Below are the code and all the weights of a small trained network. Each question names an input and a target symbol and asks about switching units off, where a switched-off unit gives its printed mean instead of its output.

import numpy as np


def w(rows, s, z=0):
    codes = np.array(rows[::2]) - 128.0
    scale = np.full(codes.shape[1], s)
    scale[-1] = z or s
    return codes * scale


def norm(h):
    return h / np.sqrt((h * h).mean(-1, keepdims=True) + 1e-5)


def f(y):
    return y / 2 * (1 + np.tanh(0.7978845608 * (y + 0.044715 * y**3)))


def softmax(a):
    e = np.exp(a - a.max(-1, keepdims=True))
    return e / e.sum(-1, keepdims=True)


def log_softmax(a):
    a = a - a.max(-1, keepdims=True)
    return a - np.log(np.exp(a).sum(-1, keepdims=True))


def net(x, mask):
    ids = ['Λγεμπσψω'.index(c) for c in x.split()]
    T = len(ids)
    res = E[ids] + P[:T]
    u = 0
    for l in range(2):
        r = norm(res)
        for j in range(2):
            rows = slice(3 * j, 3 * j + 3)
            q, k, v = (r @ M[l][rows].T for M in (Q, K, V))
            z = softmax(np.where(np.tri(T) > 0, q @ k.T / 3**0.5, -1e9)) @ v
            o = O[l][rows]
            res = res + np.where(mask[u + j], z, o[:, -1]) @ o[:, :-1]
        u += 2
        y = f(norm(res) @ A[l][:, :-1].T + A[l][:, -1])
        res = res + np.where(mask[u : u + 4], y, B[l][:, -1]) @ B[l][:, :-1]
        u += 4
    return log_softmax(norm(res)[-1] @ U[:, :-1].T + U[:, -1])


Q, K, V, O, A, B = {}, {}, {}, {}, {}, {}
E = w([
[47,61,193,236],'Λ',
[50,254,7,37],'γ',
[114,55,76,79],'ε',
[145,44,29,63],'μ',
[94,59,96,82],'π',
[44,22,65,42],'σ',
[63,34,199,179],'ψ',
[107,14,104,66],'ω',
],0.0031)
P = w([
[145,147,203,103],'0',
[170,4,163,169],'1',
[140,150,121,61],'2',
[143,26,85,197],'3',
[134,165,116,66],'4',
[92,85,93,218],'5',
[134,172,117,65],'6',
[77,117,78,217],'7',
[130,180,116,64],'8',
],0.0037)
Q[0] = w([
[144,217,130,168],'0.h0',
[158,69,143,139],'0.h0',
[128,84,145,172],'0.h0',
[127,125,201,143],'0.h1',
[111,109,158,201],'0.h1',
[162,167,1,102],'0.h1',
],0.006)
K[0] = w([
[124,148,116,227],'0.h0',
[126,2,140,90],'0.h0',
[176,34,181,154],'0.h0',
[124,94,176,170],'0.h1',
[68,152,185,235],'0.h1',
[158,172,74,76],'0.h1',
],0.0059)
V[0] = w([
[179,185,179,88],'0.h0',
[175,72,87,149],'0.h0',
[148,51,110,87],'0.h0',
[121,72,242,253],'0.h1',
[226,238,184,168],'0.h1',
[40,58,78,71],'0.h1',
],0.0023)
O[0] = w([
[6,243,52,94,94],'0.h0',
[146,160,252,110,136],'0.h0',
[116,164,170,156,189],'0.h0',
[154,112,98,84,59],'0.h1',
[82,175,204,100,4],'0.h1',
[132,117,129,172,238],'0.h1',
],0.0036,0.0032)
A[0] = w([
[104,211,74,148,185],'0.n0',
[41,94,157,176,184],'0.n1',
[219,138,88,253,247],'0.n2',
[88,142,87,150,211],'0.n3',
],0.0055,0.0012)
B[0] = w([
[131,22,183,164,151],'0.n0',
[163,142,66,113,250],'0.n1',
[61,60,136,1,190],'0.n2',
[242,60,138,140,215],'0.n3',
],0.0056,0.0017)
Q[1] = w([
[173,198,200,183],'1.h0',
[131,59,43,40],'1.h0',
[93,130,253,223],'1.h0',
[143,170,28,17],'1.h1',
[220,205,92,79],'1.h1',
[136,143,224,219],'1.h1',
],0.0055)
K[1] = w([
[99,108,57,166],'1.h0',
[138,161,168,84],'1.h0',
[197,58,49,201],'1.h0',
[89,222,189,101],'1.h1',
[51,254,163,187],'1.h1',
[125,51,98,158],'1.h1',
],0.0073)
V[1] = w([
[118,118,226,90],'1.h0',
[92,165,131,22],'1.h0',
[186,42,212,125],'1.h0',
[208,94,106,155],'1.h1',
[87,106,9,56],'1.h1',
[254,184,108,52],'1.h1',
],0.0038)
O[1] = w([
[200,219,125,31,145],'1.h0',
[127,209,181,147,183],'1.h0',
[222,109,102,53,157],'1.h0',
[212,48,129,138,139],'1.h1',
[116,162,221,105,253],'1.h1',
[253,114,216,246,118],'1.h1',
],0.0034,0.0038)
A[1] = w([
[224,129,184,92,120],'1.n0',
[100,209,134,117,253],'1.n1',
[166,123,24,79,197],'1.n2',
[81,99,3,195,117],'1.n3',
],0.0045,0.0016)
B[1] = w([
[75,122,82,128,187],'1.n0',
[130,86,101,252,135],'1.n1',
[94,183,188,241,254],'1.n2',
[254,124,71,194,164],'1.n3',
],0.0038,0.0022)
U = w([
[192,20,10,217,169],'Λ',
[4,195,14,123,160],'γ',
[103,141,161,176,24],'ε',
[212,147,177,177,41],'μ',
[76,146,210,179,81],'π',
[84,2,161,14,252],'σ',
[185,165,55,87,19],'ψ',
[220,207,142,31,118],'ω',
],0.0068,0.0025)

Each question gives the input, a string of symbols that net reads in full, and the target symbol t.
The units are the heads (3 rows each of Q, K, V and O) and the neurons (one row each of A and B). Each row of codes is followed by its name. A weight is (code - 128) times the scale printed after its matrix; where a second scale follows, it is the last column's (O, A, B and U).
mask holds one flag per unit, layer by layer, with each layer's heads first. A switched-off unit (its flag False) gives its mean, the last column of its rows in O or B, instead of its output. The means were averaged over made-up inputs and are rounded, as every weight is.
A unit's drop is (log p(t) with every unit on - log p(t) with that unit switched off) / (log p(t) with every unit on - log p(t) with every unit switched off).
The circuit of an input: a set's keep is (log p(t) with only the set's units on - log p(t) with every unit switched off) / (log p(t) with every unit on - log p(t) with every unit switched off). Starting from all 12 units, units are removed one at a time, each time the one whose removal leaves the highest keep (on an exact tie, the one counted first), for as long as the keep stays at least 0.8.
units of the circuit, in order: the units of the circuit, biggest drop first
unit that matters most: the unit with the biggest drop
which heads matter: for each layer, one digit per head in row order, 1 if its drop is at least 0.15 and else 0, layers parted by /
input σ γ ψ μ, target σ: units of the circuit, in order -> [0.n2]
input ω γ γ Λ Λ σ ψ, target ω: which heads matter -> 00 / 11
input π σ σ σ γ σ σ γ π, target π: units of the circuit, in order -> [0.n2; 1.h0; 0.n1]
input ω ω ω, target ω: which heads matter -> 10 / 10
input Λ ε γ Λ ω ψ, target σ: which heads matter -> 00 / 00
input Λ π σ σ ψ, target Λ: units of the circuit, in order -> [0.n1; 1.h1]
input γ σ ψ γ γ σ Λ, target γ: units of the circuit, in order -> [0.h1; 0.n0; 0.n1; 1.h1]
input ω σ μ σ Λ, target ω: which heads matter -> 01 / 10
input ω σ ψ, target ω: which heads matter -> 00 / 10
input γ σ ω γ γ π γ Λ, target σ: which heads matter -> 00 / 01
input σ σ Λ ε, target σ: which heads matter -> 00 / 00
input ω ω γ σ ω, target ω: units of the circuit, in order -> [0.n0; 0.n3; 0.n2]
input μ σ σ μ σ σ ψ μ γ, target μ: units of the circuit, in order -> [0.n2; 1.h1; 0.n0]
input γ σ ω, target γ: unit that matters most -> 0.h1
input ω γ γ ε, target σ: which heads matter -> 10 / 00
input π σ π γ, target σ: units of the circuit, in order -> [0.n2; 0.n0]
input μ γ γ μ π, target μ: which heads matter -> 10 / 01
input μ σ γ ω σ, target μ: units of the circuit, in order -> [0.n2; 1.h1]
input π ω σ σ σ π σ ψ γ, target π: units of the circuit, in order -> [0.n0; 0.n2; 1.h0; 0.n1]
input π ω μ, target π: unit that matters most -> 0.h0
input Λ γ σ, target Λ: which heads matter -> 11 / 00
input γ σ σ γ σ, target γ: which heads matter -> 11 / 01
